Below are the code and all the weights of a small trained network. Each question names an input and a class and asks about switching units off, where a switched-off unit gives its printed mean instead of its output.

import numpy as np


def w(rows, s, z=0):
    codes = np.array(rows[::2]) - 128.0
    scale = np.full(codes.shape[1], s)
    scale[-1] = z or s
    return codes * scale


def f(y):
    return np.maximum(y, 0)


def log_softmax(a):
    a = a - a.max(-1, keepdims=True)
    return a - np.log(np.exp(a).sum(-1, keepdims=True))


def net(x, mask):
    res = np.array(x, float).reshape(1, 4) / 4 @ E
    y = f(res @ A[0][:, :-1].T + A[0][:, -1])
    res = res + np.where(mask, y, B[0][:, -1]) @ B[0][:, :-1]
    return log_softmax(res[-1] @ U[:, :-1].T + U[:, -1])


A, B = {}, {}
E = w([
[30,65,35,74,144,222,129,133,35],'x0',
[85,14,109,123,114,124,57,165,236],'x1',
[173,207,110,128,148,114,192,193,79],'x2',
[135,88,55,158,240,54,168,254,82],'x3',
],0.0078)
A[0] = w([
[82,13,68,126,128,143,51,140,141,179],'neuron 1',
[220,210,115,147,178,54,157,185,108,135],'neuron 2',
[85,152,102,57,105,203,135,73,67,187],'neuron 3',
[196,215,186,142,107,105,141,106,125,167],'neuron 4',
[160,175,254,116,66,131,100,32,185,187],'neuron 5',
[124,92,115,139,156,99,131,220,118,254],'neuron 6',
],0.0087,0.0033)
B[0] = w([
[2,51,183,66,155,96,184,144,187,217],'neuron 1',
[183,149,110,232,122,68,159,175,79,211],'neuron 2',
[75,116,80,166,153,190,145,69,61,196],'neuron 3',
[188,225,115,170,132,87,69,100,84,207],'neuron 4',
[161,151,163,150,34,124,28,54,158,253],'neuron 5',
[132,120,134,111,169,74,201,174,140,200],'neuron 6',
],0.0094,0.014)
U = w([
[105,85,189,108,70,132,75,80,222,47],'0',
[235,171,89,183,160,65,187,252,105,201],'1',
[251,206,135,143,71,125,23,69,132,62],'2',
[77,126,38,127,164,254,166,95,56,248],'3',
[78,89,140,4,195,86,198,227,183,52],'4',
],0.0085,0.0015)

Each question gives the input, the list of numbers given to net, and the class t.
The units are the neurons (one row each of A and B). Each row of codes is followed by its name. A weight is (code - 128) times the scale printed after its matrix; where a second scale follows, it is the last column's (A, B and U).
mask holds one flag per neuron, in row order. A switched-off neuron (its flag False) gives its mean, the last column of its row in B, instead of its output. The means were averaged over made-up inputs and are rounded, as every weight is.
A unit's drop is (log p(t) with every unit on - log p(t) with that unit switched off) / (log p(t) with every unit on - log p(t) with every unit switched off).
The circuit of an input: a set's keep is (log p(t) with only the set's units on - log p(t) with every unit switched off) / (log p(t) with every unit on - log p(t) with every unit switched off). Starting from all 6 units, units are removed one at a time, each time the one whose removal leaves the highest keep (on an exact tie, the one counted first), for as long as the keep stays at least 0.8.
circuit, biggest first: the units of the circuit, biggest drop first
most important unit: the unit with the biggest drop
k most important neurons: the k neurons with the biggest drops, biggest first
drop of u: that unit's drop, to one decimal
input [5,-3,0,6], class 4: circuit, biggest first => (neuron 4; neuron 5)
input [6,-1,-3,2], class 4: 2 most important neurons => (neuron 1; neuron 5)
input [4,2,-6,-1], class 4: circuit, biggest first => (neuron 1; neuron 5)
input [-1,4,-7,1], class 4: circuit, biggest first => (neuron 1; neuron 5)
input [2,1,4,-4], class 3: most important unit => neuron 5
input [6,1,-7,-2], class 3: 3 most important neurons => (neuron 3; neuron 6; neuron 5)
input [4,1,-1,-1], class 3: 2 most important neurons => (neuron 3; neuron 5)
input [-3,3,-2,7], class 4: circuit, biggest first => (neuron 4; neuron 5)
input [1,6,5,8], class 4: 2 most important neurons => (neuron 1; neuron 4)
input [4,1,2,-4], class 3: 2 most important neurons => (neuron 3; neuron 5)
input [7,7,6,-6], class 3: 3 most important neurons => (neuron 3; neuron 6; neuron 5)
input [5,-5,-2,-7], class 3: 3 most important neurons => (neuron 3; neuron 4; neuron 2)
input [1,0,-5,6], class 4: drop of neuron 3 => 0.0
input [6,-5,-7,-8], class 3: circuit, biggest first => (neuron 3)
input [4,4,6,-7], class 3: drop of neuron 3 => 0.7
input [4,3,5,-3], class 3: drop of neuron 5 => 0.2
